Here is a tiny trained network, its code and every weight. The questions are about switching its units off for an input and a target symbol, where a switched-off unit gives its printed mean instead of its output.

import numpy as np


def w(rows, s, z=0):
    codes = np.array(rows[::2]) - 128.0
    scale = np.full(codes.shape[1], s)
    scale[-1] = z or s
    return codes * scale


def f(y):
    return y / 2 * (1 + np.tanh(0.7978845608 * (y + 0.044715 * y**3)))


def softmax(a):
    e = np.exp(a - a.max(-1, keepdims=True))
    return e / e.sum(-1, keepdims=True)


def log_softmax(a):
    a = a - a.max(-1, keepdims=True)
    return a - np.log(np.exp(a).sum(-1, keepdims=True))


def net(x, mask):
    ids = ['αημπτψ'.index(c) for c in x.split()]
    T = len(ids)
    res = E[ids] + P[:T]
    u = 0
    for l in range(2):
        r = res
        for j in range(3):
            rows = slice(2 * j, 2 * j + 2)
            q, k, v = (r @ M[l][rows].T for M in (Q, K, V))
            z = softmax(np.where(np.tri(T) > 0, q @ k.T / 2**0.5, -1e9)) @ v
            o = O[l][rows]
            res = res + np.where(mask[u + j], z, o[:, -1]) @ o[:, :-1]
        u += 3
        y = f(res @ A[l][:, :-1].T + A[l][:, -1])
        res = res + np.where(mask[u : u + 8], y, B[l][:, -1]) @ B[l][:, :-1]
        u += 8
    return log_softmax(res[-1] @ U[:, :-1].T + U[:, -1])


Q, K, V, O, A, B = {}, {}, {}, {}, {}, {}
E = w([
[110,254,216,112,78,217],'α',
[134,180,91,203,142,151],'η',
[143,180,79,200,141,152],'μ',
[212,55,98,181,213,174],'π',
[156,117,165,157,69,94],'τ',
[115,134,97,13,147,69],'ψ',
],0.016)
P = w([
[2,27,113,199,149,109],'0',
[100,121,81,171,136,121],'1',
[141,154,103,173,152,110],'2',
[158,174,125,152,166,86],'3',
[179,180,126,138,159,80],'4',
[195,180,129,115,147,81],'5',
],0.0089)
Q[0] = w([
[141,64,233,109,121,158],'0.h0',
[129,77,162,173,86,132],'0.h0',
[27,2,66,88,142,157],'0.h1',
[213,172,92,194,175,111],'0.h1',
[86,99,58,112,168,140],'0.h2',
[86,93,165,204,132,157],'0.h2',
],0.0083)
K[0] = w([
[140,107,97,124,22,76],'0.h0',
[125,112,152,170,102,118],'0.h0',
[153,71,44,205,106,77],'0.h1',
[154,206,254,148,106,147],'0.h1',
[125,140,92,202,138,130],'0.h2',
[119,96,57,90,122,78],'0.h2',
],0.0092)
V[0] = w([
[125,171,36,210,189,176],'0.h0',
[105,99,47,152,244,86],'0.h0',
[233,108,82,156,169,78],'0.h1',
[134,161,129,29,192,161],'0.h1',
[63,134,154,54,129,101],'0.h2',
[232,2,117,116,198,66],'0.h2',
],0.0065)
O[0] = w([
[74,99,142,52,70,161,254],'0.h0',
[124,76,150,138,77,204,214],'0.h0',
[133,172,148,46,254,119,88],'0.h1',
[145,180,80,184,46,85,91],'0.h1',
[39,119,184,141,192,201,62],'0.h2',
[179,109,162,169,71,160,118],'0.h2',
],0.0092,0.0064)
A[0] = w([
[125,110,39,172,230,129,50],'0.n0',
[125,126,167,198,39,135,233],'0.n1',
[140,100,146,149,98,126,44],'0.n2',
[109,110,118,117,125,173,110],'0.n3',
[181,153,103,151,142,11,148],'0.n4',
[104,187,71,103,88,110,174],'0.n5',
[208,129,179,141,137,102,3],'0.n6',
[118,114,81,160,113,133,181],'0.n7',
],0.012,0.0035)
B[0] = w([
[2,43,233,109,44,197,142],'0.n0',
[105,101,170,63,106,167,251],'0.n1',
[91,112,106,55,98,53,149],'0.n2',
[58,93,104,211,134,114,152],'0.n3',
[189,107,184,187,198,156,160],'0.n4',
[166,99,157,187,77,81,192],'0.n5',
[141,142,41,190,177,30,151],'0.n6',
[140,69,162,161,109,167,174],'0.n7',
],0.0087,0.011)
Q[1] = w([
[57,88,219,34,90,187],'1.h0',
[167,34,199,147,141,174],'1.h0',
[94,128,91,30,241,139],'1.h1',
[247,84,147,95,84,73],'1.h1',
[119,11,174,112,98,51],'1.h2',
[254,174,131,90,108,81],'1.h2',
],0.0079)
K[1] = w([
[99,115,190,34,68,146],'1.h0',
[108,53,123,138,89,78],'1.h0',
[107,96,49,202,110,219],'1.h1',
[163,165,198,118,100,89],'1.h1',
[134,92,209,40,150,64],'1.h2',
[116,255,102,138,135,133],'1.h2',
],0.0094)
V[1] = w([
[57,57,188,116,147,254],'1.h0',
[40,49,99,167,123,38],'1.h0',
[185,56,81,65,223,79],'1.h1',
[81,177,214,95,171,65],'1.h1',
[135,127,62,189,116,221],'1.h2',
[190,160,141,90,238,163],'1.h2',
],0.0057)
O[1] = w([
[194,254,114,92,235,193,254],'1.h0',
[112,213,215,109,116,175,176],'1.h0',
[253,174,254,112,189,130,73],'1.h1',
[109,211,56,56,146,155,110],'1.h1',
[74,80,74,182,131,93,135],'1.h2',
[90,12,170,70,146,148,63],'1.h2',
],0.0062,0.013)
A[1] = w([
[205,169,181,81,167,190,96],'1.n0',
[173,80,195,177,254,85,95],'1.n1',
[126,84,147,130,134,149,195],'1.n2',
[196,52,70,158,177,144,253],'1.n3',
[109,132,196,57,142,171,162],'1.n4',
[122,23,126,128,176,58,87],'1.n5',
[68,100,185,123,57,190,104],'1.n6',
[118,146,74,4,112,27,142],'1.n7',
],0.0088,0.0057)
B[1] = w([
[2,143,84,187,112,100,244],'1.n0',
[119,146,65,135,85,90,194],'1.n1',
[111,146,154,138,146,138,164],'1.n2',
[138,175,154,51,147,114,220],'1.n3',
[116,84,90,142,158,240,192],'1.n4',
[177,55,188,201,131,182,136],'1.n5',
[223,81,134,96,94,57,209],'1.n6',
[77,96,135,184,172,218,145],'1.n7',
],0.0082,0.011)
U = w([
[118,38,61,67,101,106,55],'α',
[66,54,192,187,148,204,250],'η',
[87,68,113,186,115,90,1],'μ',
[221,159,245,100,135,78,215],'π',
[102,55,94,215,102,94,3],'τ',
[112,255,74,138,150,31,125],'ψ',
],0.0053)

Each question gives the input, a string of symbols that net reads in full, and the target symbol t.
The units are the heads (2 rows each of Q, K, V and O) and the neurons (one row each of A and B). Each row of codes is followed by its name. A weight is (code - 128) times the scale printed after its matrix; where a second scale follows, it is the last column's (O, A, B and U).
mask holds one flag per unit, layer by layer, with each layer's heads first. A switched-off unit (its flag False) gives its mean, the last column of its rows in O or B, instead of its output. The means were averaged over made-up inputs and are rounded, as every weight is.
A unit's drop is (log p(t) with every unit on - log p(t) with that unit switched off) / (log p(t) with every unit on - log p(t) with every unit switched off).
The circuit of an input: a set's keep is (log p(t) with only the set's units on - log p(t) with every unit switched off) / (log p(t) with every unit on - log p(t) with every unit switched off). Starting from the 12 units with the biggest drops (on a tie, the unit counted first), units are removed one at a time, each time the one whose removal leaves the highest keep (on an exact tie, the one counted first), for as long as the keep stays at least 0.8.
circuit, biggest first: the units of the circuit, biggest drop first
k most important neurons: the k neurons with the biggest drops, biggest first
k most important neurons of layer l: the k neurons of layer l with the biggest drops, biggest first
which heads matter: for each layer, one digit per head in row order, 1 if its drop is at least 0.15 and else 0, layers parted by /
input η α τ π, target π: which heads matter : 111 / 000
input ψ ψ τ ψ, target π: 4 most important neurons : 0.n1, 0.n0, 0.n4, 1.n5
input τ μ ψ μ π τ, target ψ: which heads matter : 111 / 010
input μ μ α τ, target π: circuit, biggest first : 0.h1, 1.n0, 0.n1, 1.n6
input α η μ, target τ: circuit, biggest first : 0.h1, 1.h1
input π τ α, target π: circuit, biggest first : 0.h1, 1.n6, 1.n0
input ψ η π α μ, target α: 2 most important neurons of layer 0 : 0.n1, 0.n7
input τ τ α, target π: circuit, biggest first : 1.n6, 0.n1
input ψ α τ α, target ψ: which heads matter : 111 / 100
input τ μ α μ π, target α: which heads matter : 110 / 010
input α π η ψ τ ψ, target η: circuit, biggest first : 1.n7
input π η α, target α: circuit, biggest first : 0.h1, 1.h1, 1.n6, 0.n1
input μ α η, target τ: 2 most important neurons of layer 0 : 0.n5, 0.n7
input τ τ α π, target π: circuit, biggest first : 0.h1, 1.n0, 1.n3
input τ π ψ, target η: circuit, biggest first : 0.h1, 1.n7
input τ α ψ τ, target η: 3 most important neurons of layer 1 : 1.n4, 1.n0, 1.n3
input μ η τ τ α μ, target π: 3 most important neurons : 0.n5, 1.n0, 0.n7
input μ α π τ η, target π: 2 most important neurons : 0.n1, 1.n0
input τ π τ ψ ψ π, target ψ: 3 most important neurons of layer 1 : 1.n1, 1.n0, 1.n3
input τ π α μ, target α: 3 most important neurons of layer 0 : 0.n1, 0.n5, 0.n6
input τ ψ τ τ τ μ, target η: which heads matter : 110 / 001
input π π α η, target α: 2 most important neurons of layer 1 : 1.n6, 1.n0
input τ τ τ, target π: 2 most important neurons : 0.n6, 0.n1
input π ψ ψ τ ψ, target π: which heads matter : 111 / 110
input α μ μ μ, target τ: which heads matter : 111 / 011
input π ψ α η α α, target ψ: which heads matter : 111 / 000
